Below are the code and all the weights of a small trained network. Each question names an input and a target symbol and asks about switching units off, where a switched-off unit gives its printed mean instead of its output.

import numpy as np


def w(rows, s, z=0):
    codes = np.array(rows[::2]) - 128.0
    scale = np.full(codes.shape[1], s)
    scale[-1] = z or s
    return codes * scale


def softmax(a):
    e = np.exp(a - a.max(-1, keepdims=True))
    return e / e.sum(-1, keepdims=True)


def log_softmax(a):
    a = a - a.max(-1, keepdims=True)
    return a - np.log(np.exp(a).sum(-1, keepdims=True))


def net(x, mask):
    ids = ['ΓΔΛΞαεηθμφψ'.index(c) for c in x.split()]
    T = len(ids)
    res = E[ids] + P[:T]
    u = 0
    for l in range(3):
        r = res
        for j in range(2):
            rows = slice(2 * j, 2 * j + 2)
            q, k, v = (r @ M[l][rows].T for M in (Q, K, V))
            z = softmax(np.where(np.tri(T) > 0, q @ k.T / 2**0.5, -1e9)) @ v
            o = O[l][rows]
            res = res + np.where(mask[u + j], z, o[:, -1]) @ o[:, :-1]
        u += 2
    return log_softmax(res[-1] @ U[:, :-1].T + U[:, -1])


Q, K, V, O = {}, {}, {}, {}
E = w([
[203,156,91,85,81,95,117,125,68,200,196],'Γ',
[134,56,64,177,166,128,147,133,97,155,222],'Δ',
[100,175,70,110,208,108,139,88,138,199,126],'Λ',
[139,72,161,42,194,133,65,122,139,88,175],'Ξ',
[97,31,149,2,105,160,155,120,129,108,86],'α',
[188,140,146,123,124,133,92,193,100,119,22],'ε',
[118,156,163,67,127,171,128,23,82,100,203],'η',
[131,97,186,112,149,209,179,154,83,123,99],'θ',
[192,152,90,155,194,209,127,128,56,57,172],'μ',
[126,181,29,118,122,141,7,127,135,66,120],'φ',
[152,90,193,179,149,196,112,139,184,185,154],'ψ',
],0.014)
P = w([
[124,178,93,35,140,59,214,213,211,96,162],'0',
[139,148,103,45,169,95,192,172,175,123,136],'1',
[140,120,102,63,171,126,166,142,147,142,112],'2',
[133,113,110,90,160,148,130,118,122,159,95],'3',
[134,94,133,119,146,163,94,95,105,175,84],'4',
[124,80,145,146,131,187,64,80,89,187,67],'5',
[120,72,167,166,127,206,30,57,73,202,64],'6',
[117,57,182,192,122,226,2,40,62,205,53],'7',
],0.0088)
Q[0] = w([
[156,111,161,104,77,106,142,176,110,89,165],'L0H1',
[165,81,121,22,117,149,73,120,106,176,162],'L0H1',
[97,120,182,212,70,97,134,196,164,2,121],'L0H2',
[130,225,112,163,112,152,182,76,99,115,166],'L0H2',
],0.0099)
K[0] = w([
[155,196,156,125,179,73,194,134,213,87,124],'L0H1',
[122,112,112,225,154,174,42,81,115,161,48],'L0H1',
[138,182,34,101,151,38,253,192,173,151,188],'L0H2',
[84,58,148,143,158,56,117,203,179,148,157],'L0H2',
],0.0082)
V[0] = w([
[200,112,183,124,80,121,98,153,91,110,140],'L0H1',
[118,164,96,166,120,211,132,176,197,156,49],'L0H1',
[102,27,108,123,92,91,89,168,136,186,136],'L0H2',
[114,138,84,136,97,137,183,178,118,254,111],'L0H2',
],0.0073)
O[0] = w([
[72,163,53,54,123,208,136,144,216,218,168,3],'L0H1',
[215,96,222,139,143,55,120,56,175,101,157,128],'L0H1',
[119,124,34,146,32,136,175,105,118,90,65,127],'L0H2',
[213,133,125,84,137,230,163,1,175,81,127,169],'L0H2',
],0.0067,0.0033)
Q[1] = w([
[86,125,109,223,1,159,161,151,206,48,204],'L1H1',
[237,90,153,75,98,190,80,162,40,99,121],'L1H1',
[179,115,73,124,187,170,107,98,46,214,61],'L1H2',
[176,56,192,183,162,128,112,109,36,76,201],'L1H2',
],0.0073)
K[1] = w([
[79,116,150,1,129,46,252,185,244,126,137],'L1H1',
[74,132,53,129,165,242,6,99,151,194,183],'L1H1',
[77,29,133,169,119,193,32,42,29,167,89],'L1H2',
[162,127,106,107,146,99,12,39,167,208,32],'L1H2',
],0.0068)
V[1] = w([
[200,91,197,125,65,107,172,161,51,117,132],'L1H1',
[82,176,181,2,90,73,123,74,111,152,55],'L1H1',
[63,93,86,148,185,84,173,97,233,236,78],'L1H2',
[152,230,124,161,109,114,188,142,56,189,85],'L1H2',
],0.0075)
O[1] = w([
[148,142,80,90,75,187,120,172,212,151,167,121],'L1H1',
[131,29,76,223,175,120,96,114,234,122,122,147],'L1H1',
[255,111,173,131,45,119,134,164,48,101,189,249],'L1H2',
[108,123,154,134,172,162,28,145,207,94,178,222],'L1H2',
],0.0088,0.0017)
Q[2] = w([
[43,147,174,163,38,91,136,191,170,72,92],'L2H1',
[215,109,90,90,212,141,46,170,88,181,49],'L2H1',
[180,66,120,117,254,152,129,78,45,150,130],'L2H2',
[134,88,105,60,103,193,45,188,117,97,146],'L2H2',
],0.0083)
K[2] = w([
[130,152,50,98,145,55,157,153,121,87,210],'L2H1',
[94,120,169,180,77,205,107,83,111,189,116],'L2H1',
[116,94,147,156,57,155,1,104,84,162,100],'L2H2',
[112,163,127,142,110,108,138,79,139,214,109],'L2H2',
],0.0098)
V[2] = w([
[90,29,186,86,142,245,186,146,110,74,111],'L2H1',
[122,108,173,188,113,150,166,101,108,230,201],'L2H1',
[142,154,78,148,124,64,153,68,107,176,254],'L2H2',
[103,233,88,146,88,98,106,124,166,142,62],'L2H2',
],0.0079)
O[2] = w([
[157,233,134,159,125,76,148,135,215,144,96,153],'L2H1',
[93,166,96,89,155,75,150,122,167,1,177,141],'L2H1',
[99,109,150,167,189,195,117,101,107,95,54,220],'L2H2',
[195,138,59,115,209,79,96,81,106,114,117,3],'L2H2',
],0.0088,0.0047)
U = w([
[177,121,33,45,114,152,97,107,176,170,230,148],'Γ',
[252,72,198,166,92,136,101,112,141,105,151,207],'Δ',
[67,88,140,140,201,247,135,59,177,89,91,125],'Λ',
[20,127,195,96,156,80,72,198,155,200,175,100],'Ξ',
[178,179,136,186,92,86,114,179,180,189,87,78],'α',
[123,114,36,52,58,79,242,89,145,74,100,102],'ε',
[111,216,151,59,126,182,145,129,52,150,117,2],'η',
[129,196,114,118,117,72,163,141,219,57,145,139],'θ',
[41,111,73,176,146,49,57,254,111,87,115,131],'μ',
[68,126,53,196,57,116,209,177,82,158,71,187],'φ',
[170,104,163,168,207,38,127,59,79,130,94,127],'ψ',
],0.008,0.0058)

Each question gives the input, a string of symbols that net reads in full, and the target symbol t.
The units are the heads (2 rows each of Q, K, V and O). Each row of codes is followed by its name. A weight is (code - 128) times the scale printed after its matrix; where a second scale follows, it is the last column's (O and U).
mask holds one flag per head, layer by layer. A switched-off head (its flag False) gives its mean, the last column of its rows in O, instead of its output. The means were averaged over made-up inputs and are rounded, as every weight is.
A unit's drop is (log p(t) with every unit on - log p(t) with that unit switched off) / (log p(t) with every unit on - log p(t) with every unit switched off).
The circuit of an input: a set's keep is (log p(t) with only the set's units on - log p(t) with every unit switched off) / (log p(t) with every unit on - log p(t) with every unit switched off). Starting from all 6 units, units are removed one at a time, each time the one whose removal leaves the highest keep (on an exact tie, the one counted first), for as long as the keep stays at least 0.8.
circuit, biggest first: the units of the circuit, biggest drop first
unit that matters most: the unit with the biggest drop
heads that matter: for each layer, one digit per head in row order, 1 if its drop is at least 0.15 and else 0, layers parted by /
input Λ Γ α Λ, target α: unit that matters most => L2H1
input ε η ψ ε Δ, target Γ: heads that matter => 00 / 00 / 01
input Λ η Ξ Λ, target φ: circuit, biggest first => L0H2, L1H2
input ε Ξ Γ Λ Λ Λ φ Γ, target ψ: circuit, biggest first => L1H1, L1H2
input Δ Λ ε μ ε, target η: heads that matter => 00 / 10 / 00
input θ Λ η, target Δ: heads that matter => 01 / 11 / 00
input Λ Λ μ Γ, target η: heads that matter => 01 / 10 / 01
input Λ θ Λ Λ μ Λ, target Ξ: heads that matter => 01 / 00 / 00
input Λ Γ φ Γ, target ψ: circuit, biggest first => L2H2, L1H1
input Λ Λ Λ Λ Λ Γ, target Λ: circuit, biggest first => L1H2, L0H2, L2H2
input Γ Λ Λ ψ θ η, target θ: heads that matter => 00 / 00 / 10
input Λ Λ Λ ε Λ Λ, target Δ: heads that matter => 00 / 01 / 00
input Λ φ Δ Λ Γ ε, target α: circuit, biggest first => L2H1, L2H2, L1H2
input ε ε ε Ξ, target Γ: unit that matters most => L2H2
input Λ Γ Λ θ Γ, target α: heads that matter => 00 / 00 / 10
input φ Λ Λ, target ψ: heads that matter => 00 / 00 / 00
input Ξ θ Λ Λ Λ Δ Λ η, target Ξ: heads that matter => 01 / 00 / 01
input ε Λ Γ Λ, target Λ: circuit, biggest first => L2H2, L0H2, L0H1
input Ξ Λ η φ ε Ξ η Λ, target μ: circuit, biggest first => L0H2, L2H1
input Ξ Γ Λ μ Ξ, target η: unit that matters most => L1H1
